Here is a tiny trained network, its code and every weight. The questions are about switching its units off for an input and a target symbol, where a switched-off unit gives its printed mean instead of its output.

import numpy as np


def w(rows, s, z=0):
    codes = np.array(rows[::2]) - 128.0
    scale = np.full(codes.shape[1], s)
    scale[-1] = z or s
    return codes * scale


def norm(h):
    return h / np.sqrt((h * h).mean(-1, keepdims=True) + 1e-5)


def f(y):
    return y / 2 * (1 + np.tanh(0.7978845608 * (y + 0.044715 * y**3)))


def softmax(a):
    e = np.exp(a - a.max(-1, keepdims=True))
    return e / e.sum(-1, keepdims=True)


def log_softmax(a):
    a = a - a.max(-1, keepdims=True)
    return a - np.log(np.exp(a).sum(-1, keepdims=True))


def net(x, mask):
    ids = ['βγδεθμξπσφψ'.index(c) for c in x.split()]
    T = len(ids)
    res = E[ids] + P[:T]
    r = norm(res)
    for j in range(2):
        rows = slice(2 * j, 2 * j + 2)
        q, k, v = (r @ M[0][rows].T for M in (Q, K, V))
        z = softmax(np.where(np.tri(T) > 0, q @ k.T / 2**0.5, -1e9)) @ v
        o = O[0][rows]
        res = res + np.where(mask[j], z, o[:, -1]) @ o[:, :-1]
    y = f(norm(res) @ A[0][:, :-1].T + A[0][:, -1])
    res = res + np.where(mask[2:10], y, B[0][:, -1]) @ B[0][:, :-1]
    return log_softmax(norm(res)[-1] @ U[:, :-1].T + U[:, -1])


Q, K, V, O, A, B = {}, {}, {}, {}, {}, {}
E = w([
[160,146,133,243,167,105],'β',
[126,154,128,241,165,129],'γ',
[131,143,134,197,165,96],'δ',
[188,130,102,254,120,149],'ε',
[184,49,159,163,99,205],'θ',
[119,44,159,189,75,220],'μ',
[116,209,109,197,196,151],'ξ',
[201,105,68,160,54,65],'π',
[103,160,39,64,73,154],'σ',
[166,157,100,116,171,34],'φ',
[60,123,107,190,46,44],'ψ',
],0.014)
P = w([
[109,23,198,29,119,191],'0',
[170,72,117,133,173,204],'1',
[158,120,77,142,171,166],'2',
[158,156,89,133,178,129],'3',
[215,219,173,153,148,116],'4',
[222,249,174,149,130,132],'5',
[200,250,159,165,108,163],'6',
],0.011)
Q[0] = w([
[239,230,37,215,91,189],'h0',
[197,134,67,103,1,151],'h0',
[123,154,239,43,115,43],'h1',
[108,41,46,93,181,59],'h1',
],0.006)
K[0] = w([
[133,189,138,122,75,8],'h0',
[80,203,154,123,186,32],'h0',
[141,85,41,196,193,145],'h1',
[96,40,254,127,122,156],'h1',
],0.0072)
V[0] = w([
[75,136,167,110,244,119],'h0',
[7,124,136,222,21,139],'h0',
[123,158,65,23,124,209],'h1',
[104,165,159,205,166,238],'h1',
],0.012)
O[0] = w([
[25,156,185,131,72,157,132],'h0',
[143,130,23,124,2,98,35],'h0',
[215,225,200,49,87,213,136],'h1',
[105,155,124,209,142,209,255],'h1',
],0.014,0.0068)
A[0] = w([
[161,209,151,104,82,153,160],'n0',
[172,170,79,161,94,53,252],'n1',
[96,186,97,119,139,61,175],'n2',
[101,135,3,105,87,100,111],'n3',
[148,188,168,129,116,110,207],'n4',
[51,42,69,149,160,162,10],'n5',
[114,148,134,174,145,157,91],'n6',
[114,88,171,145,89,165,217],'n7',
],0.015,0.003)
B[0] = w([
[68,162,54,89,134,110,214],'n0',
[167,210,215,166,142,92,237],'n1',
[70,154,187,134,131,67,153],'n2',
[97,214,169,142,160,99,211],'n3',
[142,201,126,93,184,146,209],'n4',
[99,161,88,11,152,152,176],'n5',
[212,98,148,110,78,93,254],'n6',
[140,134,128,174,73,23,181],'n7',
],0.012,0.0068)
U = w([
[52,109,93,152,154,102,225],'β',
[61,132,102,179,117,139,70],'γ',
[48,107,139,129,128,110,187],'δ',
[138,111,65,166,152,130,149],'ε',
[176,91,165,145,89,144,187],'θ',
[143,116,117,162,68,138,197],'μ',
[101,177,173,209,96,208,141],'ξ',
[219,96,107,113,165,40,4],'π',
[172,185,129,42,106,152,74],'σ',
[88,122,235,85,191,101,129],'φ',
[99,185,130,127,84,10,113],'ψ',
],0.013,0.0035)

Each question gives the input, a string of symbols that net reads in full, and the target symbol t.
The units are the heads (2 rows each of Q, K, V and O) and the neurons (one row each of A and B). Each row of codes is followed by its name. A weight is (code - 128) times the scale printed after its matrix; where a second scale follows, it is the last column's (O, A, B and U).
mask holds one flag per unit, heads first, then neurons. A switched-off unit (its flag False) gives its mean, the last column of its rows in O or B, instead of its output. The means were averaged over made-up inputs and are rounded, as every weight is.
A unit's drop is (log p(t) with every unit on - log p(t) with that unit switched off) / (log p(t) with every unit on - log p(t) with every unit switched off).
The circuit of an input: a set's keep is (log p(t) with only the set's units on - log p(t) with every unit switched off) / (log p(t) with every unit on - log p(t) with every unit switched off). Starting from all 10 units, units are removed one at a time, each time the one whose removal leaves the highest keep (on an exact tie, the one counted first), for as long as the keep stays at least 0.8.
units of the circuit, in order: the units of the circuit, biggest drop first
top k neurons: the k neurons with the biggest drops, biggest first
heads that matter: for each layer, one digit per head in row order, 1 if its drop is at least 0.15 and else 0, layers parted by /
drop when u is switched off: that unit's drop, to one decimal
input φ σ ξ, target φ: units of the circuit, in order -> h0
input γ ψ μ β, target ψ: heads that matter -> 10
input β π δ, target β: heads that matter -> 01
input ψ ξ ξ φ ξ ξ π, target φ: heads that matter -> 10
input ξ γ δ φ, target ξ: heads that matter -> 01
input ψ ξ φ, target ψ: heads that matter -> 11
input ξ σ φ φ μ θ, target φ: heads that matter -> 11
input σ θ δ ε, target σ: heads that matter -> 01
input ψ ε μ, target ψ: units of the circuit, in order -> h0; n3
input ξ ψ β β ψ φ δ, target ψ: units of the circuit, in order -> h0; h1; n1
input φ φ β δ, target φ: heads that matter -> 11
input ε θ π ξ, target π: heads that matter -> 10
input β δ ε, target β: heads that matter -> 01
input φ β σ, target φ: heads that matter -> 10
input ξ θ π ε π φ, target π: units of the circuit, in order -> h0; h1
input μ ε δ μ, target μ: top 2 neurons -> n7; n6
input β ξ σ ε φ ψ ξ, target ψ: top neuron -> n0
input ξ ε ξ σ ε, target σ: units of the circuit, in order -> h1; n0
input γ ξ ε, target ε: heads that matter -> 01
input β σ φ, target β: top neuron -> n1
input π ξ μ μ, target π: units of the circuit, in order -> h1; h0
input ξ ψ δ β π, target π: drop when h0 is switched off -> 0.9
input σ β π ξ π ξ, target π: drop when h0 is switched off -> 0.5
